Each row has a name. Each piece below is followed by the name of the row it came from, unless a question asks for something else. Each question is about the rows just above it. Places in a row count from 1.

[179 124 169 177 162 185 175 135 167 132 146 167 160 144 122 140 129 100
 107  84 100 111  87 102  94  88 113 117  96 143 161 153 162 126 147 130
 137 129 132 115  83 112  76  90] = K
[194 142 169 183 165 184 174 126 158 119 139 154 148 128 108 130 126  95
 100  90 110 110  97 111  99  94 125 125 113 153 166 159 163 125 140 125
 131 119 123 108  79 106  73  85] = C
[202 146 172 182 164 179 175 119 143 108 123 139 136 117 100 122 118  93
 103  84 111 116 101 114 110  99 128 136 107 155 144 153 154 115 138 116
 128 119 112 100  73 102  67  84] = B
[179 124 169 177 162 185 175 135 167 132 146 167 160 144 122 140 129 100
 107  84 100 111  87 102  94  88 113 117  96 143 161 153 160 120 139 118
 129 121 116 107  79  99  71  85] = Y
[187 138 110 180 162 184 180 131 159 123 140 159 150 137 115 133 130 104
 107  85 106 106  89 104  96  88 118 125 101 148 180 153 172 123 149 126
 140 123 133 110 132 111  75  91] = N
[202 146 172 182 164 179 175 119 143 108 123 139 136 117 100 122 118  93
 103  84 111 116 101 114 110  99 128 136 107 155 144 153 154 115 138 116
 128 119 112 100  73 102  67  84] is in which row?
B
Count of [132] in N:
1
Row and place of [202] in the named rows:
B, 1
Where in the named rows is [120]?
Y, 34

[109 134  64 136  99  93 181] : G
[ 68 176  69 177 141  69 178] : X
[189  69  75  70  89 182 135] : Q
[ 65 187  80 186 147  79 186] : A
[ 73 182  70 142  71  74 187] : S
[189 127 182  70 126 184  67] : D
[189 127 182  70 126 184 190] : W
[175  65  62  79  79 182 182] : P
[ 68 181  68 174 142  75 187] : U
[124  84 184 160 182 187  72] : T
Row and place of [134] in the named rows:
G, 2
Where in the named rows is [141]?
X, 5
Where in the named rows is [176]?
X, 2
Where in the named rows is [62]?
P, 3

[120 164 134 128 143 161  91 135 172 117 143]  L
[134 157 122 125 153 165 116 117 182 118 132]  R
[140  98 124 126 129 112 159  89 101 136 119]  J
[110 163 123 182 124 138 126 182 141 121 133]  H
[169 112 123 116 145 152 133  85 152 131 117]  V
[ 94 129 143 118  98 166  94 172 172 134 119]  M
[107 107 120 120  93 146 164 164 107 107 107]  F
[124 115 118 119 109 128  82 113 104 130 143]  E
Times [182] occurs in H:
2
Count of [117] in L:
1
How many times does M hold [94]?
2
Row and place of [91] in the named rows:
L, 7
[125] is at row and place
R, 4
How many times does F hold [108]?
0

[158 111 123 126 129 131 142 116 123 123  94 143 123 140 140 149 114 129] : Dupul
[165 132 124 141 157 124 184 124 142 110  82 116 121 124 153  90 116 146] : fol
[167 127 126 124 143 106 150 125 108 145 140 132 118 119 124 130 129 127] : vebup
[150 133 122 124 109  94 137 131 111 138 124 135 107 138 130 115 110 145] : beraf
[121 140 134 122 116 154 120 129 118 118  60 121 151 118 113 141 139 122] : zelis
[134 144 132 121 145 115 158 140 126 116 126 139 132 124 125 126 140 121] : nive
How many times does nive hold [140]?
2
Times [124] occurs in fol:
4

[119 159 117 161 127 113 120  94  97 171 124 150 144 113 118  82 111  89
 139 115 134 132 163 173  95 113 162  85 124]  nure
[118 179 154 161 110 111 107  95  79 163 125 127 160  75 116  84 127  99
 139 170 113 155 189 161 157  93 114 120 113]  Vol
[109 144 109 116  83 134 134 112 143 103 111 134 127 170 156 153  96 137
 158 141 141 150  84 105 180 154  67 115 133]  gam
[119 172 149 154 111 114 110 100  89 157 124 127 155  85 119  93 126 105
 139 164 117 152 178 154 155 100 114 122 116]  fuzar
[120 177 156 159 111 114 109  99  83 161 126 126 111  78 119  89 130 104
 139 171 114 155 188 159 160  96 113 125 115]  Lek
[119 121 108 116 111 130 131 121 141 114 116 131 117 154 139 140 109 130
 138 117 136 128  96 114 133 142 110 116 132]  lupab
[117 179 150 160 107 114 109  94  83 162 124 130 159  83 121  88 123 101
 144 168 118 156 184 160 159  99 112 118 116]  Rop
[119 135 117 112  95 143 140 128 157 100 117 133 125 174 159 167 108 151
 156 143 144 150  84 100 182 159  75 132 140]  nep
[137 120 149 106  92 153 148 157 148  94  92 148 124 170 158 186 136  92
 144 152 140  92  90  92 185 161  86 165 145]  Mebi
[112 140 111 116  87 137 135 116 146 103 112 134 126 171 157 156  99 139
 158 141 142 149  85 105 178 156  71 119 135]  Soman
How many times does Mebi hold [147]?
0
which: [120 177 156 159 111 114 109  99  83 161 126 126 111  78 119  89 130 104
 139 171 114 155 188 159 160  96 113 125 115]
Lek
[117 179 150 160 107 114 109  94  83 162 124 130 159  83 121  88 123 101
 144 168 118 156 184 160 159  99 112 118 116] is in which row?
Rop

[114 125 156 175 125 121 130]  kul
[114 162 134 173 176 122 130]  sadel
[114 125 156 175 176 122 130]  vule
[127 128 132 129 132 124 132]  pef
[114 164 156 175 178 121 130]  Zoli
[124 126 132 133 143 115 137]  Reg
Where in the named rows is [133]?
Reg, 4
Row and place of [126] in the named rows:
Reg, 2

[ 81 127 135  97 150 162 127 176 137  93] = sus
[107 179 129 129 149 146 118  97 137 129] = Tib
[161 124 130 138 110 199 123 146 116 195] = Sefuv
Times [129] occurs in Tib:
3
[162] is at row and place
sus, 6
[81] is at row and place
sus, 1
Times [150] occurs in sus:
1
Times [162] occurs in sus:
1

[152 100  72  88  80 190 178 126  72  65 118 175 186 152 108  66  66]  Zator
[127 177 185 146  91  65  99 156 192 171 115  67  75 111 177 190 148]  nono
[110 110 169 177 110 101  81 101 182 110  81  81 101 159 194 101 110]  Topan
Times [178] occurs in Zator:
1
Count of [110] in Topan:
5
Count of [82] in Topan:
0
Row and place of [169] in the named rows:
Topan, 3

[ 77  75 174 166] = bulo
[158 169 185  81] = vevom
[102 124 179  77] = zap
[154 183 167  78] = muvi
[162 143 185  81] = seme
[162 169 152  81] = Pimi
[166 187 155  81] = Mit
[ 77 131 174 166] = sifa
[157 168 151  76] = lago
[159 123  91 174] = tum
Count of [157] in lago:
1
Times [102] occurs in zap:
1
Where in the named rows is [187]?
Mit, 2

[103 156  81 141] -> vob
[140 116 188 141] -> lev
[133 134 142 117] -> pid
Where in the named rows is [116]?
lev, 2
[134] is at row and place
pid, 2
Where in the named rows is [81]?
vob, 3
Count of [141] in lev:
1
[117] is at row and place
pid, 4

[119 120 151 106  91] = sibe
[102 135 157 191 115] = Resov
[178 180 151 179  81] = lok
[108  89 151 152  82] = gotor
How many times does lok hold [179]?
1
Count of [81] in lok:
1
Times [178] occurs in lok:
1
Row and place of [119] in the named rows:
sibe, 1
[178] is at row and place
lok, 1
Count of [151] in lok:
1
Where in the named rows is [82]?
gotor, 5

[ 99 124 139 128 110 123] -> Das
[191  81  81 191 174 121] -> vum
[ 89 162 192 120 123 131] -> fak
[ 85 200 139 105 199 173] -> kek
[ 99 123 140 127  99 123] -> muzuf
[140] is at row and place
muzuf, 3
Times [192] occurs in vum:
0
Row and place of [174] in the named rows:
vum, 5
How many times does muzuf hold [123]?
2
Row and place of [105] in the named rows:
kek, 4
Row and place of [173] in the named rows:
kek, 6

[135 118  87 130 132 118 134 141 143 119 108 113 147 180 132 163 127  78
 196 123 115 138 141 167  96 134 194 121 136 130 146 168 121 120 184 115
 110 116 133 156 172 145  87 116 154 155 129 101 195 141 153 141 154 178
 149 118] = limad
[126 135 156 128 120 132 124 115 115 153 141 144 110  89 124 101 130 166
  71 132 135 120 119  95 160 123  75 137 120 126 119  96 136 135  85 139
 146 136 121 104  96 115 163 138 109 106 126 147  73 118 106 116 110  89
 111 134] = Zuna
[123 120 128 126 127 130 126 124 125 125 130 131 127 123 127 133 121 131
 132 126 130 125 125 126 123 133 123 124 130 125 126 129 132 127 127 124
 126 131 127 134 129 128 121 130 132 131 129 128 129 126 122 127 126 129
 128 133] = Niziv
[129 132 126 129 127 123 136 128 126 122 125 122 132 129 127 133 124 124
 134 131 124 132 126 128 119 129 130 123 129 123 131 127 133 124 136 131
 126 133 121 133 136 139 130 123 127 121 133 128 136 126 131 129 129 129
 135 126] = Vipu
[149] is at row and place
limad, 55
[78] is at row and place
limad, 18

[ 55 125 100 126 185] = mipup
[ 54 125 100 156 131] = pezo
[184 177 100  99 177] = tetuv
Where in the named rows is [184]?
tetuv, 1
Count of [177] in tetuv:
2
Row and place of [185] in the named rows:
mipup, 5
Row and place of [55] in the named rows:
mipup, 1

[138 133 136 116 116 133] : nutam
[131 116 172 153 117 156] : Basof
[ 91 136 141 172 169 134] : fulel
[ 94 142 116 163 153 115] : zosu
[152 116 155 115 136 112] : kider
[143 126 132 115 126 138] : guz
[131 116 172 128 141 156] : kir
[144 133 142 111 169 177] : vefav
[144 144 111 111 144 111] : Dila
[131 116 172 139 162 165] : Zam
Times [110] occurs in Dila:
0
Row and place of [139] in the named rows:
Zam, 4

[98 98 84 84 84 98 98] -> popu
[156 123 147 136 102 138 123] -> bever
[114 184 119 148 162  74  84] -> mafen
[156 123 147  83 118 131 121] -> Riba
[124 150 148 156 141 104 103] -> mazuf
[ 94 167 106 119 173  85 106] -> rog
[147  62 134 100  87 194 179] -> Tid
[124 150 120 156 104 104 103] -> sezam
Times [120] occurs in sezam:
1
Times [84] occurs in popu:
3

[156 110 168 158 118 138 127 158 158 167  70 165] : vodot
[184 144 184 158 144 117 144  79 144 184  89  92] : sorat
[100 185 170 173 186 122 191 159 161 172 121 165] : ruv
[156 110 168 108 118 138 127 158 125 155 121 147] : Getat
[133 169  71 153 171 104 167  72  88  83 169  70] : Nikiz
[ 73  73 184  80  76 156  77 174 188 185 167 176] : keti
[ 75 107 131 121 117 123 108 158 172 129 186 127] : nota
[174] is at row and place
keti, 8
Count of [184] in sorat:
3
Row and place of [77] in the named rows:
keti, 7
How many times does vodot hold [158]?
3
Row and place of [79] in the named rows:
sorat, 8

[175 176 176 176  80 161  80]  Roto
[159 110  81 159  76  81 136]  Vuge
[ 87 100 127  77 136 130 157]  veli
[137 161 130 187 123  81  88]  Doziz
Times [176] occurs in Roto:
3
Row and place of [87] in the named rows:
veli, 1
How many times does Vuge hold [81]?
2
Where in the named rows is [110]?
Vuge, 2
[88] is at row and place
Doziz, 7
Times [177] occurs in Roto:
0
Times [110] occurs in Vuge:
1

[ 91 159  93 141]  mez
[151 121 112  74]  tirir
[106 131 148 183]  pevuf
[123 144  85  83]  ravil
[84 84 84 84]  pidul
[151  90 112  74]  Tuzef
[107 155  66  80]  Bepa
[107 155  66  97]  konar
[ 83 152 113 169]  gof
Row and place of [90] in the named rows:
Tuzef, 2
Count of [84] in pidul:
4

[112 123  70 127 130] = Puz
[109 126 114 151 123] = fono
[116 144 124 144 132] = safub
[101 101 106 121 129] = lovik
[111 152 157 121 134] = muk
[111 130 111 111 111] = bafad
[108 103 109 108 124] = Moguk
[107 147 137 130 145] = Dofub
[102 160 119 142 139] = Povo
Count of [108] in Moguk:
2
Count of [124] in Moguk:
1
Where in the named rows is [119]?
Povo, 3
Count of [101] in lovik:
2
Count of [112] in bafad:
0

[160 165 102 166 160 140]  fogup
[120 161 116 162 159 103]  gur
[160 143 160 160 161 160]  Ruga
How many times does fogup hold [160]?
2
Row and place of [143] in the named rows:
Ruga, 2
How many times does Ruga hold [159]?
0
Row and place of [103] in the named rows:
gur, 6
Where in the named rows is [116]?
gur, 3

[100 100 100 100 100 100] = fug
[112  99 104 107 100 154] = Pil
[111 106  94 125  68 106] = kivi
[160 116  99 145  99 137] = niz
Count of [106] in kivi:
2
Row and place of [112] in the named rows:
Pil, 1
How many times does kivi hold [105]?
0
Times [100] occurs in fug:
6
Where in the named rows is [116]?
niz, 2
How many times does niz hold [99]?
2
Times [101] occurs in fug:
0

[127  80 169 148  89 134 126] -> laso
[127  80 169 148  89 171  68] -> tas
[127 172 127 148  89 171  68] -> gimip
[127 127 169 171 127 171 171] -> rure
which: [127 172 127 148  89 171  68]
gimip
[126] is at row and place
laso, 7
How many times does rure hold [170]?
0
Times [127] occurs in rure:
3
Where do [127  80 169 148  89 171  68] appear?
tas

[142 127 142 142 165] : Fomin
[105  93 131 152 166] : Ripu
[121 120 150 128 125] : zepo
[128 131  92 131 122] : pob
[132 164 129 117 130] : gonur
[121 132 169 126 125] : Sir
Times [165] occurs in Fomin:
1
Count of [127] in Fomin:
1
How many times does pob hold [128]?
1
Row and place of [127] in the named rows:
Fomin, 2
Row and place of [93] in the named rows:
Ripu, 2
Row and place of [129] in the named rows:
gonur, 3
[117] is at row and place
gonur, 4

[ 69 189  65 189  73 187  68  62  65  72  92 189 130  73 188 190  69 195] -> merus
[179 184 189 137  85 188  60  81  87  71 194 171  64  59 192  72 113  73] -> lubu
[187  64 167  68 188  66 180 190 191 189  73  62 186 187  64  67 181 186] -> Tuge
[ 69 183  61 190  63 162 110  68  67 123  78  69 186 134 150 186  70  67] -> Resi
[ 69 183  61 190  63 162 110  68  67  72  92 189 130  73 188 190  69  67] -> Geg
[186  70 194  63 187  72 163 189 190 105 178  74  73 136  81  71 189 191] -> roz
[ 98 186 186  70  60 189  64  70  81  98 185 185  71  61 180 143  89  70] -> pifor
[ 69 188  74 192  69 182  69  70  88  76  68 182 158  83 186 182  70  64] -> Laz
[179] is at row and place
lubu, 1
[87] is at row and place
lubu, 9
[123] is at row and place
Resi, 10
Count of [70] in Laz:
2
[89] is at row and place
pifor, 17
Times [62] occurs in pifor:
0
How many times does pifor hold [71]?
1

[155 155  80  74 150 145 152 123 134  77  86 141 151 130 147  90 152  97
 155 170 155] -> Nivi
[156  78 135  91  95 176 175 170 147 167 124 181  97 111 174 122 142 147
 113 104 150] -> gagu
[115 115  99 178 131 153 122 116 117 112 169 159  89 117 168 158 128 112
  79 168 180] -> varit
[118 170  79 148 163 153 134 150  79  90 120  86  80 174  89 130  98 173
 100 161 166] -> Figi
[ 91 116 103 116  93 146  82 146 149 147 116 157 146 166 146 124 149 111
  90 140  84] -> nudu
[ 91 116 103 127  93 146  82 168 149  95 107 157 148 166 146 124  85 111
  90 140  84] -> pava
[173] is at row and place
Figi, 18
Count of [145] in nudu:
0
Times [175] occurs in gagu:
1
Which row holds [115 115  99 178 131 153 122 116 117 112 169 159  89 117 168 158 128 112
  79 168 180]?
varit
Count of [155] in Nivi:
4

[129 129 129 129 128 128 129 131 130 128 129 129 129 129 130 128 130 129
 129 130 128 130 128 129 129 129 129 129 128 128 131 138 128 136 158 129
 139 152 128 164 133 135 149 152 152 128 160 133 131 129 129 137] : vazul
[138 129 129 134 131 130 137 151 142 128 137 144 133 136 132 129 146 133
 139 139 128 144 129 128 134 129 136 153 129 134 135 134 138 135 144 144
 145 132 144 142 151 152 136 144 129 140 155 128 128 133 132 131] : Ruzud
[129 129 129 129 128 128 129 131 130 128 129 129 129 129 130 128 130 129
 129 130 128 130 129 129 129 129 129 130 128 129 129 129 129 129 130 129
 130 129 130 129 130 130 129 130 129 130 131 128 128 128 129 128] : Zop
which: [129 129 129 129 128 128 129 131 130 128 129 129 129 129 130 128 130 129
 129 130 128 130 128 129 129 129 129 129 128 128 131 138 128 136 158 129
 139 152 128 164 133 135 149 152 152 128 160 133 131 129 129 137]
vazul
Count of [128] in vazul:
11
The row with [138 129 129 134 131 130 137 151 142 128 137 144 133 136 132 129 146 133
 139 139 128 144 129 128 134 129 136 153 129 134 135 134 138 135 144 144
 145 132 144 142 151 152 136 144 129 140 155 128 128 133 132 131] is
Ruzud

[146 148 133 118 136 157 123 131 165 176 155 151 102 139 113 119 153 148
 115 108 122 172 113 127 137 123  94 128 105 127 125 128 131 102] = Rifa
[146 148 133 117 136 157 124 131 165 176 155 151 101 139 113 119 153 148
 115 108 122 172 113 127 137 123  94 128 105 127 125 128 131 102] = tet
[130 156 147 129 141 161 106 142 128 176 148 146 132 134 122 115 158 155
 132 109 127 148 119 136 126 146  89 124 107 125 120  98 120  90] = big
[129 155 146 129 141 161 106 142 128 176 148 145 129 134 122 115 158 155
 132 109  89 147 119 136 126 146  89 124 107 125 120  98 120  90] = lon
[145 151 136 119 137 161 120 133 161 180 156 152 105 139 114 117 156 151
 117 107 122 171 113 129 136 127  90 128 103 126 124 123 129  98] = Bur
[127 151 136 119 138 161 120 133 161 180 156 152 105 139 114 117 157 151
 117 106 122 172 113 129 136 127  89  88 103 126 124 122 129  97] = Furi
[130 157 147 129 142 163 105 143 129 180 149 147 132 134 122 122 160 156
 132 108 127 149 119 137 126 147  86 124 106 125 120  97 120  87] = zefug
[160] is at row and place
zefug, 17
which: [146 148 133 117 136 157 124 131 165 176 155 151 101 139 113 119 153 148
 115 108 122 172 113 127 137 123  94 128 105 127 125 128 131 102]
tet
which: [127 151 136 119 138 161 120 133 161 180 156 152 105 139 114 117 157 151
 117 106 122 172 113 129 136 127  89  88 103 126 124 122 129  97]
Furi
How many times does lon hold [89]?
2
Where do [145 151 136 119 137 161 120 133 161 180 156 152 105 139 114 117 156 151
 117 107 122 171 113 129 136 127  90 128 103 126 124 123 129  98] appear?
Bur

[134 121 185 101 102 122  94  97  71 157 171 147  83 156 191 179] = Bom
[144 124  92 116 128 170 111 131 177 138  91  92  92  66 100  89] = Putuz
[144 124  92 116 128 170 111 131 177 138  87  76 183  68  84  78] = Surip
[109 126 173 139 133  91 137 114  79 125 167 188  78 197 162 165] = pefim
[109 134  97 160 158 108 166 152 157  92 104 146 136 151  86 105] = melos
[144 124  92 128 132 170 111 131 177 138  91  68 180  66 100  89] = Tolav
How many times does Putuz hold [92]?
3
Row and place of [102] in the named rows:
Bom, 5
Where do [144 124  92 116 128 170 111 131 177 138  91  92  92  66 100  89] appear?
Putuz

[116 165 182 117 114 140]  vofi
[143 153 138 142 143 136]  ton
[185 109 181 185 168 180]  Veb
[180 109 180 181 109 180]  Saz
Count of [180] in Saz:
3
How many times does Veb hold [180]?
1
Row and place of [165] in the named rows:
vofi, 2

[134 105 145 135 145 144 130 115 127 145 125 129 145 119 143 141 141 131
 146 115 132 134 140 135] : nilet
[115 105 145 135 145 144 130 136 127 145 125 129 145 119 143 141 112 131
 145 115 132 134 140 135] : tavot
[115 105 145 135 145 144 145 136 127 145 125 129 145 119 143 133 112 131
 146 115 132 134 140 135] : fuvod
Count of [134] in tavot:
1
Count of [119] in nilet:
1
[115 105 145 135 145 144 145 136 127 145 125 129 145 119 143 133 112 131
 146 115 132 134 140 135] is in which row?
fuvod
Where do [115 105 145 135 145 144 130 136 127 145 125 129 145 119 143 141 112 131
 145 115 132 134 140 135] appear?
tavot

[135 132 114 129 144 131 122  96 125 158  91 126 118 127 145 137 141 123
 106 128 117 124 116  90 141 126 139 126  89  95] = vev
[101 121 123 119 140 167 124 121 136 109 113 127 136 151 102 109 141 166
 121 136 107 104 129  84 139 109 136 125 102 124] = pomu
[101 121 123 119 140 167 124 121 127 142 113 127 130 151 102 110 141 166
 121 137 107 131 110 133 150 118 141 144 108 114] = Ges
[101 121 123 119 140 167 124 121 127 142 113 137 130 151 102 110 151 146
 110 135 122  99  99 132 121 132 127 106  98 123] = Rozem
which: [135 132 114 129 144 131 122  96 125 158  91 126 118 127 145 137 141 123
 106 128 117 124 116  90 141 126 139 126  89  95]
vev
How many times does pomu hold [136]?
4

[151 126 108 139 114 135] : zuva
[ 97 115 129 140 153 195] : fomi
[119  93 134 128  82 151] : Bebev
[ 79 120 120 133 108 139] : zosi
[119  93 134  82  82  82] : zal
Times [82] occurs in zal:
3
Row and place of [128] in the named rows:
Bebev, 4
How many times does zosi hold [139]?
1

